In the rows, 128 means zero.
Each row has a class, written as a number after it.
[136 171 120 161 141  80 157 143 160 106 101 116 158 171  89 105 157 113
 115 144 113 105 189 160 127 136 172 167 162 107 141 149 151  98 126  72
 142  60 115 130 121 147 112  68  76 111 117 127]
5
[125 127  97  99  98 147 147 150 149  75  76  97 163 169 124  89 122 102
  86 142 134 135 137 111 153 138 148  87 166 157 183 116  97 152 151 116
 179 103 148 107 157 111  81  58 146 150 127 113]
0
[145 159 122 173 139  79 144 147 155 124 104 121 145 166  88  99 168  93
 120 147 106  96 180 146 131 136 154 164 153 104 140 155 152  93 141  55
 131  58 126 133 125 141 118  69  63 115 124 116]
5
[104 123 120 125 104 128 130 168 176  58  86 112 134 169 136 117 128  99
  85 140 126 163 144 106 171 149 144  85 138 148 169 133 110 142 152  94
 153 109 149 112 136 123  77  44 128 143 135  80]
2
[154 180 120 170 144  74 137 120 160 110 114 110 175 158  99  99 167  87
 125 157 111  77 183 148 113 123 138 150 146 123 132 164 148  89 134  72
 147  58 110 124 111 148 128  60  70 120 107 110]
6
[132 126 117 116  98 129 126 152 161  78 101 111 134 175 132  95 108  86
  68 144 137 147 119 102 160 138 139  85 158 163 180 132 100 122 155  90
 147  98 155 114 146 109  75  59 136 135 141  61]
1
[152 169 124 154 158  71 141 136 151 127  90 112 149 156  88  85 164  88
 114 151 116  75 179 157 134 133 149 151 173 113 159 159 148  93 142  67
 139  62 116 133 115 138 114  73  72 124 118 108]
3
[133 141 108  97  93 148 140 163 155  76  96 106 155 160 137  80 122 104
  84 131 128 133 138 118 156 132 130  99 146 143 194  99 105 150 138 123
 156  95 155 113 156  99  74  48 149 139 131 109]
5
[142 132 103  93 107 143 128 161 147  87  93  96 149 149 133  68 130  93
  84 134 132 115 134 110 163 133 129  88 151 148 197 116 112 153 140 125
 167 107 136 108 153  99  71  49 148 148 131  89]
3
[124 118 110 118  87 139 132 157 167  74 101 105 131 183 132 101 114  94
  67 145 134 158 129  92 156 141 145  87 154 160 173 128 106 128 150  92
 161 103 151 104 151 110  77  61 145 137 138  73]
1
[114 113 110 115  88 146 134 163 151  79  86 109 147 167 130  91 122 103
  68 139 136 151 131  97 164 140 129  71 150 148 194 128 109 139 152  99
 149 110 158 100 164 105  75  75 141 154 137  84]
7
[154 175 120 154 136  90 154 136 160 116 103 117 148 171  90 120 173 109
 116 141 114  96 178 146 139 137 167 168 155 122 140 161 148  83 126  61
 148  64  98 138 111 128 120  78  84 124 117 108]
8
[141 135 110  99  96 147 146 154 149  79 108  96 156 146 132 105 127  90
  91 121 133 129 134 113 168 128 140  94 150 161 181 129  96 141 145 123
 163 109 122 115 147  99  87  56 147 154 134  95]
8
[130 135 113 103  94 139 140 161 147  81  98  97 148 163 138  85 129 102
  75 125 136 141 144 120 156 134 139  96 149 132 193 108 105 150 146 122
 161 103 151 108 158 106  81  42 147 139 133 108]
5
[156 177 122 175 128  74 136 127 163  90  95 113 169 179  95 115 160 109
 112 150 106  77 173 156 114 109 141 155 150 105 129 147 155  99 137  70
 142  51 123 129  98 154 130  68  68 107 107 124]
5
[132 132 105  96 108 143 146 160 143  81  86  95 161 164 130  83 115  92
  92 136 134 126 128 116 159 142 141  87 157 157 187 112  99 152 161 108
 171  99 151 110 156 112  85  58 143 148 123 113]
0
[147 178 121 173 153  74 148 121 156 120 109 106 165 158  88  95 167  95
 119 147 120  91 190 153 123 137 161 163 159 122 147 164 140  89 129  63
 148  70 108 127 132 132 114  64  72 126 113 110]
6
[152 184 118 169 147  68 139 113 163 100 117 109 174 151 103 107 161  91
 123 150 116  78 197 154 105 117 158 156 146 120 133 154 148  94 136  76
 142  74  98 128 109 152 120  57  66 117 110 115]
6
[160 190 116 156 147  78 146 119 150 130  98 107 168 152  81  81 164  90
 129 156 123  65 185 150 127 136 146 167 150 130 157 156 139  92 123  72
 135  76 119 124 136 118  92  70  70 126 105 101]
6
[129 131 110 105  96 148 145 172 147  93  96 100 154 155 135  75 135 102
  71 123 136 142 142 117 155 132 129  71 163 145 205 116 103 154 150 122
 162 100 155 102 169 102  79  58 144 153 130 105]
7
[127 132 114 108  87 137 137 167 153  68  95  89 159 163 134  92 121 100
  80 139 134 141 143 127 160 130 151  96 163 142 178 113  99 154 136 129
 163 105 141 110 153 107  75  48 142 145 123 108]
5
[153 167 120 150 170  80 143 128 147 124  96 109 151 149  84  77 158  91
 116 148 120  73 178 161 133 132 154 153 167 116 154 167 149 104 143  76
 141  64 106 128 127 137 111  78  68 128 121 112]
3
[111 132 108 110  89 136 137 172 149  84  97 116 151 166 134  97 123 108
  76 129 127 152 135 104 159 149 138  75 141 145 193 131 115 139 154  99
 150 108 164 105 155 102  64  53 136 143 131  80]
7
[152 162 109 139 138  85 165 131 153 134  86 120 145 169  73 102 151 101
 125 140 111  96 191 132 120 135 150 161 150 120 143 164 151  94 137  69
 139  67 124 127 127 148 111  76  71 116 125 122]
1
[138 124 100 102  88 139 138 162 137  87  95  96 161 138 131  80 131 100
  79 118 138 121 146 119 147 117 144  73 152 150 202 123  97 161 154 129
 159 108 146 100 172 104  77  53 127 155 129  92]
7
[115 122 119 132  93 136 122 165 172  64 110 110 149 178 144  98 125  94
  76 139 125 150 132 108 170 141 127  86 154 140 167 120 119 139 140  96
 152  96 151 105 141 119  76  45 137 136 138  84]
5
[121 135 113 119 107 128 129 148 156  67 116 100 162 151 137  94 116  81
  86 141 132 143 136 107 161 142 149  90 145 160 182 129  93 129 153 100
 156 121 137 110 149 102  74  46 141 144 126  76]
6
[143 172 121 152 151  77 159 134 156 122  85 120 145 148  84  99 173 100
 122 141 114  89 193 148 123 132 145 152 140 114 146 162 150 100 143  74
 132  65 113 127 121 143 114  70  58 120 117 110]
2
[105 126 121 116 109 133 136 159 166  70  89 120 136 157 138 101 125 105
  81 143 134 151 137 103 170 143 133  79 125 151 178 129 113 146 158 109
 151  98 159 102 149 116  74  50 127 142 135  84]
2
[160 162 113 145 136  84 159 123 145 134 101 121 142 174  84  91 161  97
 107 151 121  95 178 133 113 130 145 155 146 124 139 161 152  87 142  71
 151  53 115 116 124 140 121  85  72 115 125 104]
1
[138 128 119  97 101 138 144 163 144  76  81 100 138 152 129  86 120  92
  79 140 134 132 135 120 164 126 143  86 148 153 185 106 103 160 151 122
 158 100 148 111 158 113  78  69 146 157 128  98]
4
[152 168 120 145 152  80 145 131 145 128  89 118 148 157  84  82 163  99
 115 153 116  80 175 149 129 138 140 155 161 117 158 148 155  89 142  70
 144  51 118 132 121 137 121  75  74 119 121 118]
3
[135 141 105 101  93 141 138 158 141  93  91  98 154 152 134  78 136 105
  71 124 141 126 141 115 144 124 130  71 147 139 209 121 102 158 153 125
 158 107 154  99 170  93  69  55 137 150 127  94]
7
[145 174 106 152 140  71 152 129 160 107  77 116 174 177  94 115 165 106
 122 153 101  91 173 140  96 142 144 140 158 108 131 149 154  94 150  58
 161  57 117 132 105 153 129  69  76 111 107 131]
0
[157 179 124 162 147  69 150 136 149 106 102 110 157 162  89  97 159  97
 115 145 117  92 177 162 116 126 167 168 161 105 146 149 142  98 136  72
 134  65 114 135 129 143 120  68  77 116 118 120]
5
[139 129 110 108  96 144 141 171 144  83  96  94 157 150 134  74 131  99
  84 122 141 125 143 121 157 119 141  77 160 154 204 116  96 161 142 130
 159 102 149 101 169 113  81  57 138 158 130  97]
7
[150 171 112 172 151  75 137 119 160  95 102 108 169 158  93 106 166  88
 121 144 111  84 193 146 111 119 156 152 146 120 137 165 143  99 137  73
 142  76 109 126 111 163 122  55  73 122 111 115]
6
[101 117 107 118  99 137 129 158 171  70  89 113 156 188 137 112 117 107
  79 145 121 160 124  93 168 156 134  79 149 148 162 131 123 132 160  84
 173  96 160 114 138 117  87  51 141 133 128  93]
0
[100 124 112 117 108 141 130 162 170  59  88 106 153 191 138  97 112 106
  75 150 131 146 121 109 173 149 149  86 160 162 169 124 116 128 149  88
 159  89 148 114 127 122  75  65 141 137 121  83]
0
[159 170 115 154 128  85 158 135 161 109 105 118 160 166  99 131 177 102
 120 139 106  91 185 147 116 121 156 151 153 121 127 149 145  87 138  77
 158  56  97 128  99 145 137  70  82 117 113 124]
8
[157 164 117 152 143  69 159 130 149 137  92 122 138 166  89 101 164  96
 108 140 117 101 178 130 114 134 155 160 149 117 151 164 146  78 147  62
 136  62 119 131 132 141 117  70  73 112 129  99]
1
[153 162 123 150 157  77 138 129 142 125  91 116 153 157  81  81 160  86
 119 136 105  73 181 150 131 132 126 147 163 109 154 166 159  99 152  67
 134  67 119 132 113 143 126  72  67 128 127 107]
3
[159 171 114 161 128  82 138 134 159 112 111 120 154 160 100 120 170 100
 119 140 108  83 175 146 117 113 153 145 144 114 123 169 153  99 133  70
 140  61  97 130 104 134 127  75  71 120 114 102]
8
[157 169 114 154 139  82 136 136 155 118  96 123 151 163  90  98 171  91
 121 153 105  77 179 138 115 129 134 146 152 117 142 146 155 100 145  72
 154  53 123 123 113 146 119  57  72 114 119 121]
3
[156 168 126 166 153  71 143 131 162 104  90 123 146 167  92 106 167  92
 109 159 102  94 187 161 116 132 150 141 168 102 137 142 152 105 150  66
 145  52 117 134 112 156 119  73  64 121 119 117]
4
[124 127 107 120 104 139 126 159 171  55  79 121 134 169 137 104 137 105
  81 144 132 146 135  96 169 141 137  88 118 151 172 121 119 142 143 103
 156 108 155 104 137 122  74  48 132 138 133  73]
2
[139 134 111 100 105 132 137 155 158  90  91 115 136 137 143  92 140  89
  92 123 138 129 147 105 152 129 128  84 120 141 192 116  99 159 153 109
 154 112 139 100 170 103  76  41 132 149 141  82]
2
[147 178 119 158 153  78 150 134 163 120  81 126 139 153  91 102 174 106
 127 151 112  87 176 138 128 146 144 161 124 114 150 160 156  91 141  55
 134  58 128 132 124 139 115  69  57 119 122 106]
2
[137 131 111  89 102 130 151 160 145  89 103  98 145 152 132  83 108  87
  77 134 140 142 140 113 145 128 153  87 155 159 192 125  91 148 157 125
 160 104 136 108 162 109  79  56 149 147 136  93]
1
[159 173 120 150 146  92 150 127 153 125  93 123 151 164  86 113 172 103
 114 136 113  91 171 146 139 138 142 162 152 120 145 160 149  84 137  68
 137  62 109 140 115 126 115  76  77 119 120 109]
8
[137 135 117 107  98 132 135 165 155  78  85  96 139 163 138  89 129  87
  83 142 124 124 149 121 159 125 133  86 151 142 177 118 109 157 143 121
 159  98 146 109 146 102  76  60 135 156 120  86]
4
[123 129 106 127  90 141 116 151 167  60 110 103 154 168 128  94 126  91
  84 150 132 139 138  98 171 137 145  96 145 168 173 123 107 134 134  96
 158 115 148 107 145 106  68  44 140 140 124  72]
6
[119 127 111 125  98 128 118 155 162  65  90 105 155 180 143 107 118  92
  78 148 128 132 118 105 156 143 137  81 155 151 170 122 102 131 159  78
 161 100 148 113 140 107  82  58 136 142 122  76]
0
[149 127 108  97  93 155 140 161 157  89  99  96 154 156 129 100 138  92
  90 118 127 127 145 121 168 132 117  88 161 158 185 110 100 146 142 126
 172  97 137 117 140 104  94  51 150 151 133 106]
8
[133 124 120 122  94 129 124 161 162  65  94 115 129 166 134  94 128  81
  80 155 124 141 135 102 159 139 140  81 155 147 171 115 112 146 148  91
 147 102 148 107 156 117  67  55 132 151 139  65]
4
[146 165 111 168 138  81 152 128 159 111  88 114 170 175  98 111 158 102
 117 160 109  92 178 150 100 132 144 135 168 113 129 142 161  92 148  67
 159  59 120 137  91 161 125  76  69 114 115 136]
0
[127 124 112 122  84 139 125 175 151  74  98 109 147 168 133  92 133  98
  74 129 128 147 129  98 158 141 142  70 151 149 188 132 116 140 147  93
 150 112 162 105 151 119  70  47 131 149 134  63]
7
[142 168 110 153 152  81 158 133 150 117  80 111 171 178  83 102 156 103
 127 148 108  85 175 153 129 146 148 154 170 118 139 160 150  88 138  63
 150  61 119 133 104 153 114  76  73 116 108 118]
0
[116 124 116 123 110 143 133 163 177  60  97 114 137 178 137  99 122  96
  64 146 123 153 136 117 175 153 136  76 161 151 173 113 120 137 143  95
 164  93 154 107 128 118  61  61 141 140 129  72]
4
[ 99 112 108 124 108 139 132 166 161  58  84 105 152 181 135  97 109 101
  79 151 124 156 112  94 174 155 145  84 153 158 170 128 115 129 163  80
 159  96 155 118 141 120  91  71 139 142 130  95]
0
[161 167 112 165 123  79 144 136 155 107 101 114 152 165  95 126 177  99
 121 137 106  84 176 136 116 114 148 155 140 121 126 161 150  90 136  71
 143  62 104 131 106 141 136  69  75 120 115 109]
8
[142 131 107  93  96 137 144 155 151  90  89 102 140 163 128  87 117  93
  78 129 137 138 141 107 150 133 144  93 155 155 193 119  96 143 146 113
 159 106 145 111 162 109  73  52 145 143 137  89]
1
[133 146 109 103 107 137 142 146 140  85 104  94 163 142 132  79 123  93
  98 129 134 121 154 122 153 128 150 101 145 155 200 115  85 151 148 126
 160 116 138 104 171  92  73  41 138 150 124 104]
6
[111 128 117 119  97 139 133 159 167  64  85 115 132 160 133 102 132 105
  71 150 134 158 131 102 164 147 142  82 136 155 173 124 111 139 156 102
 157  98 153 106 150 108  74  52 125 139 132  85]
2
[136 131 101 106  91 158 128 153 153  77 103 113 144 170 132  98 135  95
  81 128 125 133 130 101 164 141 114  84 139 156 169 127 117 132 138 110
 154 104 140 103 133  98  72  59 142 142 133  76]
8
[120 131  98  99  96 150 142 157 152  77  90  99 160 167 133  87 124 101
  83 148 133 133 135 110 154 140 145  90 163 158 180 115 103 150 150 115
 177  91 143 106 158 109  81  57 145 145 124 115]
0
[166 167 121 173 133  78 143 123 161 112  97 126 143 163  98 109 167  97
 121 164 102  77 193 146 107 113 137 149 148 105 127 136 174  99 138  78
 137  56 117 135 100 161 117  74  58 115 124 110]
4
[121 132 108 104  96 135 136 158 166  72  85 117 141 159 133  93 132 103
  82 145 132 145 139 106 162 151 125  76 134 150 179 115 116 135 144 101
 157 101 159 103 134 110  74  53 129 134 131  74]
2
[164 167 126 172 143  63 145 135 155 110  95 117 145 161 100 107 165  86
 106 165 112  87 181 163 104 124 150 136 163 106 133 137 151  98 142  68
 144  49 112 129 107 159 118  78  67 120 114 107]
4
[161 166 120 162 146  73 146 131 162  99  95 126 146 167  98 109 168  92
 112 158 107  88 185 152 110 120 150 140 153 108 130 138 154  99 136  71
 145  48 107 122 103 173 118  72  74 114 117 103]
4
[162 170 111 137 134  89 154 123 140 133  92 118 157 153  81 109 172  97
 126 128 108  78 184 141 124 126 128 157 141 116 137 164 150  93 141  82
 135  70 102 131 119 122 119  78  69 124 117 115]
8
[150 138 109 102  95 141 129 161 143  81  87  80 153 161 123  79 124  89
  96 143 131 107 132 113 164 125 132  94 162 152 190 116  99 154 138 132
 173 117 139 106 152  95  74  52 147 150 121  97]
3
[134 173 110 166 147  79 150 121 172 102  85 121 167 178 100 126 164 106
 115 158 107  98 176 144 109 138 153 152 163 117 127 153 152  86 151  62
 161  46 115 139  96 159 127  68  69 103 109 144]
0
[118 119 117  99 108 144 142 160 165  91 105 116 134 179 140  88 113  97
  64 141 132 166 124  98 162 160 135  81 146 160 182 124 114 119 157 100
 164  88 159 106 145 108  74  61 146 131 139  69]
1
[156 164 119 157 134  91 152 132 149 133  97 117 145 161  82 121 170  96
 125 135 107  89 174 138 133 134 140 163 146 120 138 171 146  83 141  63
 138  64 108 140 117 124 125  78  71 126 122 113]
8
[115 137 101 114 100 149 129 149 162  64  91 103 167 185 138  92 117 104
  75 156 128 132 116 105 160 153 125  79 158 159 169 128 119 136 149 103
 170  94 156 101 137 112  67  57 143 137 119  87]
0
[155 166 117 145 151  90 138 138 153 134  91 113 148 153  85  76 162  97
 113 162 115  69 167 144 140 141 143 158 155 120 154 159 162  95 136  65
 142  57 119 130 130 123 110  86  74 125 113 108]
3
[158 166 113 148 153  76 138 132 146 117  95 121 151 159  95  92 171 102
 114 148 108  80 179 148 113 127 151 146 149 104 151 149 159  96 144  73
 154  54 108 127 107 153 129  64  78 113 121 112]
3
[163 179 120 158 127  84 148 124 157 112  99 113 160 169  93 127 176 101
 126 141 105  76 177 144 116 118 139 152 149 118 127 158 147  87 141  72
 150  54 104 129 100 138 136  72  67 119 113 125]
8
[134 143 104 105 104 140 140 146 149  78 109  92 167 144 126  76 126  90
  94 128 136 120 157 119 153 128 148  96 152 161 198 117  93 155 138 126
 162 121 135 101 164 103  65  40 143 153 125  91]
6
[142 179 120 152 158  74 161 128 163 113  83 117 150 150  86 103 168 106
 127 147 117  92 190 153 123 133 151 157 137 114 141 163 148  97 141  74
 140  59 113 131 118 142 125  77  56 118 117 122]
2
[151 169 109 161 152  72 147 126 165  99  76 112 175 177  88 112 162 102
 131 153 107  86 179 152 108 136 155 148 171 112 129 150 148  97 138  60
 158  58 110 136 106 166 126  69  69 114 113 129]
0
[110 131 109 115 101 130 127 166 160  61  92 103 154 180 143 104 118  94
  85 149 122 146 123 102 158 153 154  84 158 148 169 129 109 134 161  82
 161 103 145 116 135 122  82  50 137 139 125  88]
0
[149 166 125 154 145  75 143 132 146 131  90 109 147 160  86  90 166  94
 112 149 116  79 178 150 123 131 147 148 165 111 150 164 151  91 139  65
 147  61 108 128 117 132 117  75  69 126 118 108]
3
[135 128 106 107  87 125 129 155 160  86 102 112 136 171 135  95 121  89
  70 145 133 142 128  86 147 141 138  86 141 154 179 129 109 128 150  89
 152 109 142 105 155 100  67  58 144 138 139  54]
1
